Here is a tiny trained network, its code and every weight. The questions are about switching its units off for an input and a class, where a switched-off unit gives its printed mean instead of its output.

import numpy as np


def w(rows, s, z=0):
    codes = np.array(rows[::2]) - 128.0
    scale = np.full(codes.shape[1], s)
    scale[-1] = z or s
    return codes * scale


def f(y):
    return np.maximum(y, 0)


def log_softmax(a):
    a = a - a.max(-1, keepdims=True)
    return a - np.log(np.exp(a).sum(-1, keepdims=True))


def net(x, mask):
    res = np.array(x, float).reshape(1, 6) / 4 @ E
    y = f(res @ A[0][:, :-1].T + A[0][:, -1])
    res = res + np.where(mask, y, B[0][:, -1]) @ B[0][:, :-1]
    return log_softmax(res[-1] @ U[:, :-1].T + U[:, -1])


A, B = {}, {}
E = w([
[111,255,162,183],'x0',
[230,109,127,233],'x1',
[207,199,190,56],'x2',
[175,127,16,146],'x3',
[143,103,64,38],'x4',
[116,243,94,24],'x5',
],0.0044)
A[0] = w([
[102,13,118,91,57],'N0',
[141,161,66,156,72],'N1',
[89,125,121,68,67],'N2',
[180,95,83,158,40],'N3',
[117,207,154,128,38],'N4',
[123,126,128,130,76],'N5',
[119,103,157,240,98],'N6',
[119,79,196,248,123],'N7',
[170,43,132,126,59],'N8',
[93,48,94,95,71],'N9',
[173,166,240,141,155],'N10',
[31,136,189,56,254],'N11',
[180,137,210,133,182],'N12',
[138,61,77,132,157],'N13',
[115,163,114,97,36],'N14',
[141,236,104,197,105],'N15',
[82,122,158,210,170],'N16',
[43,133,160,146,123],'N17',
[119,134,112,69,25],'N18',
[104,91,145,193,134],'N19',
],0.013,0.0044)
B[0] = w([
[35,125,71,152,191],'N0',
[87,127,100,90,154],'N1',
[128,154,105,188,161],'N2',
[89,94,91,152,164],'N3',
[89,111,59,149,167],'N4',
[127,126,112,133,128],'N5',
[125,88,144,236,209],'N6',
[85,95,181,252,238],'N7',
[36,120,134,145,176],'N8',
[64,124,78,128,178],'N9',
[103,197,146,37,223],'N10',
[208,237,54,167,255],'N11',
[90,161,171,51,211],'N12',
[103,66,75,98,196],'N13',
[108,110,108,169,144],'N14',
[83,156,22,130,209],'N15',
[173,131,135,204,205],'N16',
[185,167,134,151,175],'N17',
[158,107,109,188,147],'N18',
[172,107,161,158,189],'N19',
],0.03,0.0074)
U = w([
[199,49,105,43,113],'0',
[82,113,82,110,146],'1',
[152,30,185,172,4],'2',
[148,98,244,2,122],'3',
[183,168,121,14,215],'4',
[219,150,157,163,191],'5',
],0.0059,0.004)

Each question gives the input, the list of numbers given to net, and the class t.
The units are the neurons (one row each of A and B). Each row of codes is followed by its name. A weight is (code - 128) times the scale printed after its matrix; where a second scale follows, it is the last column's (A, B and U).
mask holds one flag per neuron, in row order. A switched-off neuron (its flag False) gives its mean, the last column of its row in B, instead of its output. The means were averaged over made-up inputs and are rounded, as every weight is.
A unit's drop is (log p(t) with every unit on - log p(t) with that unit switched off) / (log p(t) with every unit on - log p(t) with every unit switched off).
The circuit of an input: a set's keep is (log p(t) with only the set's units on - log p(t) with every unit switched off) / (log p(t) with every unit on - log p(t) with every unit switched off). Starting from the 12 units with the biggest drops (on a tie, the unit counted first), units are removed one at a time, each time the one whose removal leaves the highest keep (on an exact tie, the one counted first), for as long as the keep stays at least 0.8.
units of the circuit, in order: the units of the circuit, biggest drop first
unit that matters most: the unit with the biggest drop
top k neurons: the k neurons with the biggest drops, biggest first
drop of u: that unit's drop, to one decimal
input [-1,4,-5,-6,-1,2], class 2: units of the circuit, in order -> [N7; N15]
input [7,6,6,6,-8,-6], class 2: top 4 neurons -> [N7; N6; N11; N16]
input [4,4,-7,-3,-4,3], class 2: top 3 neurons -> [N11; N7; N6]
input [1,3,-3,3,-3,-1], class 2: unit that matters most -> N11
input [1,-2,6,-6,3,6], class 4: units of the circuit, in order -> [N7; N10]
input [7,-8,3,-3,3,-5], class 4: top 3 neurons -> [N7; N6; N10]
input [-1,-8,1,3,-1,-2], class 5: units of the circuit, in order -> [N11; N15]
input [-2,6,6,-4,-6,-2], class 3: units of the circuit, in order -> [N10; N12; N11]
input [-2,-7,7,-3,-8,6], class 4: units of the circuit, in order -> [N10; N7]
input [0,-3,4,-8,8,0], class 4: top 3 neurons -> [N7; N6; N16]
input [-7,8,7,1,3,3], class 3: top 2 neurons -> [N11; N15]
input [-6,1,5,5,1,4], class 0: top 2 neurons -> [N7; N11]
input [-3,-7,6,2,0,-2], class 4: top 4 neurons -> [N7; N6; N16; N19]
input [-5,-8,4,-7,-3,-7], class 5: units of the circuit, in order -> [N11]
input [-1,-3,4,2,2,-1], class 4: top 3 neurons -> [N7; N6; N16]
input [-7,-4,7,-5,0,-2], class 4: drop of N7 -> 0.2
input [3,-7,2,-6,-6,-8], class 5: drop of N1 -> 0.0
input [-8,-4,-6,-3,-7,-5], class 2: drop of N7 -> 0.1
